Below is a small trained network, with its code and all its weights. Each question gives an input and a target symbol and asks what happens when units are switched off, that is, made to give their printed mean instead of their output.

import numpy as np


def w(rows, s, z=0):
    codes = np.array(rows[::2]) - 128.0
    scale = np.full(codes.shape[1], s)
    scale[-1] = z or s
    return codes * scale


def norm(h):
    return h / np.sqrt((h * h).mean(-1, keepdims=True) + 1e-5)


def f(y):
    return np.maximum(y, 0)


def softmax(a):
    e = np.exp(a - a.max(-1, keepdims=True))
    return e / e.sum(-1, keepdims=True)


def log_softmax(a):
    a = a - a.max(-1, keepdims=True)
    return a - np.log(np.exp(a).sum(-1, keepdims=True))


def net(x, mask):
    ids = ['αγλμπστφω'.index(c) for c in x.split()]
    T = len(ids)
    res = E[ids] + P[:T]
    r = norm(res)
    for j in range(2):
        rows = slice(2 * j, 2 * j + 2)
        q, k, v = (r @ M[0][rows].T for M in (Q, K, V))
        z = softmax(np.where(np.tri(T) > 0, q @ k.T / 2**0.5, -1e9)) @ v
        o = O[0][rows]
        res = res + np.where(mask[j], z, o[:, -1]) @ o[:, :-1]
    y = f(norm(res) @ A[0][:, :-1].T + A[0][:, -1])
    res = res + np.where(mask[2:6], y, B[0][:, -1]) @ B[0][:, :-1]
    return log_softmax(norm(res)[-1] @ U[:, :-1].T + U[:, -1])


Q, K, V, O, A, B = {}, {}, {}, {}, {}, {}
E = w([
[62,143,171,195,149,113,133,37,150],'α',
[135,90,106,112,76,161,98,138,86],'γ',
[125,85,134,177,182,69,93,144,148],'λ',
[148,55,127,113,105,90,102,156,198],'μ',
[103,103,102,129,179,254,131,226,247],'π',
[190,135,169,152,133,148,97,94,174],'σ',
[169,24,57,168,142,152,66,83,165],'τ',
[105,141,131,135,180,139,77,88,102],'φ',
[95,113,192,106,173,144,170,122,113],'ω',
],0.0098)
P = w([
[91,167,90,55,98,124,185,114,147],'0',
[142,153,135,250,70,133,22,94,95],'1',
[171,154,214,129,96,138,32,200,78],'2',
[114,161,137,237,53,130,22,79,102],'3',
[116,115,252,154,68,103,69,125,80],'4',
[122,132,187,203,96,116,27,97,124],'5',
[102,123,233,159,97,119,35,100,101],'6',
[93,177,248,194,140,85,35,160,87],'7',
],0.0039)
Q[0] = w([
[156,129,123,104,125,27,133,72,78],'H1',
[126,226,7,85,156,150,247,197,166],'H1',
[169,53,231,144,103,52,16,60,72],'H2',
[71,126,150,176,144,217,65,196,192],'H2',
],0.019)
K[0] = w([
[175,111,139,98,88,98,153,100,72],'H1',
[124,110,183,211,106,153,75,176,105],'H1',
[136,128,80,1,145,83,203,81,156],'H2',
[91,169,90,153,129,151,154,175,167],'H2',
],0.026)
V[0] = w([
[167,96,204,146,138,51,210,138,193],'H1',
[102,112,77,230,146,40,84,177,129],'H1',
[114,72,112,130,2,146,163,173,88],'H2',
[27,79,100,119,197,72,168,182,36],'H2',
],0.02)
O[0] = w([
[56,145,94,28,34,66,127,69,134,149],'H1',
[216,141,156,1,186,180,135,142,165,3],'H1',
[173,244,136,135,113,55,150,220,170,32],'H2',
[130,215,65,82,170,127,24,220,53,101],'H2',
],0.0096,0.015)
A[0] = w([
[131,193,123,68,52,61,191,130,173,53],'N1',
[131,119,177,190,92,106,121,69,134,85],'N2',
[140,124,75,114,167,245,228,168,254,4],'N3',
[99,92,128,119,116,145,133,61,134,82],'N4',
],0.023,0.0028)
B[0] = w([
[196,138,75,167,93,234,187,128,31,196],'N1',
[132,80,61,39,169,92,146,165,103,250],'N2',
[2,136,97,107,65,247,122,231,217,204],'N3',
[192,178,207,165,81,126,101,204,134,225],'N4',
],0.012,0.015)
U = w([
[172,113,231,115,44,124,61,169,111,33],'α',
[35,154,63,150,88,71,73,111,81,143],'γ',
[177,210,136,220,164,77,165,178,181,187],'λ',
[98,61,156,173,94,93,198,33,174,190],'μ',
[142,71,127,199,222,203,100,100,88,121],'π',
[143,163,111,2,184,133,104,65,149,254],'σ',
[194,173,66,133,72,192,209,107,63,101],'τ',
[57,130,93,123,107,212,155,201,219,97],'φ',
[162,39,56,89,166,53,183,210,111,35],'ω',
],0.0068,0.0027)

Each question gives the input, a string of symbols that net reads in full, and the target symbol t.
The units are the heads (2 rows each of Q, K, V and O) and the neurons (one row each of A and B). Each row of codes is followed by its name. A weight is (code - 128) times the scale printed after its matrix; where a second scale follows, it is the last column's (O, A, B and U).
mask holds one flag per unit, heads first, then neurons. A switched-off unit (its flag False) gives its mean, the last column of its rows in O or B, instead of its output. The means were averaged over made-up inputs and are rounded, as every weight is.
A unit's drop is (log p(t) with every unit on - log p(t) with that unit switched off) / (log p(t) with every unit on - log p(t) with every unit switched off).
The circuit of an input: a set's keep is (log p(t) with only the set's units on - log p(t) with every unit switched off) / (log p(t) with every unit on - log p(t) with every unit switched off). Starting from all 6 units, units are removed one at a time, each time the one whose removal leaves the highest keep (on an exact tie, the one counted first), for as long as the keep stays at least 0.8.
circuit, biggest first: the units of the circuit, biggest drop first
k most important neurons: the k neurons with the biggest drops, biggest first
heads that matter: for each layer, one digit per head in row order, 1 if its drop is at least 0.15 and else 0, layers parted by /
drop when u is switched off: that unit's drop, to one decimal
input μ π ω γ γ α ω φ, target τ: circuit, biggest first	[N1 H2]
input ω α γ φ τ τ ω α, target γ: circuit, biggest first	[H2 H1]
input γ μ ω ω φ, target λ: circuit, biggest first	[H2]
input σ μ σ σ α μ, target μ: heads that matter	01
input ω σ λ, target γ: heads that matter	11
input α ω φ ω μ τ, target α: circuit, biggest first	[N4 H1]
input σ γ μ τ γ π α λ, target μ: heads that matter	01
input τ ω λ, target φ: circuit, biggest first	[H1 N3]
input π σ γ σ τ μ, target ω: circuit, biggest first	[N2 N3]
input π σ ω, target ω: circuit, biggest first	[N2 H2]
input π γ σ ω α ω φ ω, target ω: heads that matter	00
input α π ω τ α, target α: heads that matter	10
input λ μ ω φ ω σ, target σ: heads that matter	11
input σ λ ω σ τ σ σ σ, target μ: circuit, biggest first	[H2]
input φ ω π φ π α ω φ, target π: heads that matter	10
input α τ ω μ φ φ, target α: heads that matter	10
input γ ω μ μ, target λ: heads that matter	11
input τ π ω σ, target φ: drop when N3 is switched off	0.9
input π φ π σ γ, target ω: drop when N3 is switched off	0.1
input φ λ ω α σ λ γ, target π: drop when N4 is switched off	0.0
input μ μ τ ω γ λ π λ, target τ: most important neuron	[N1]
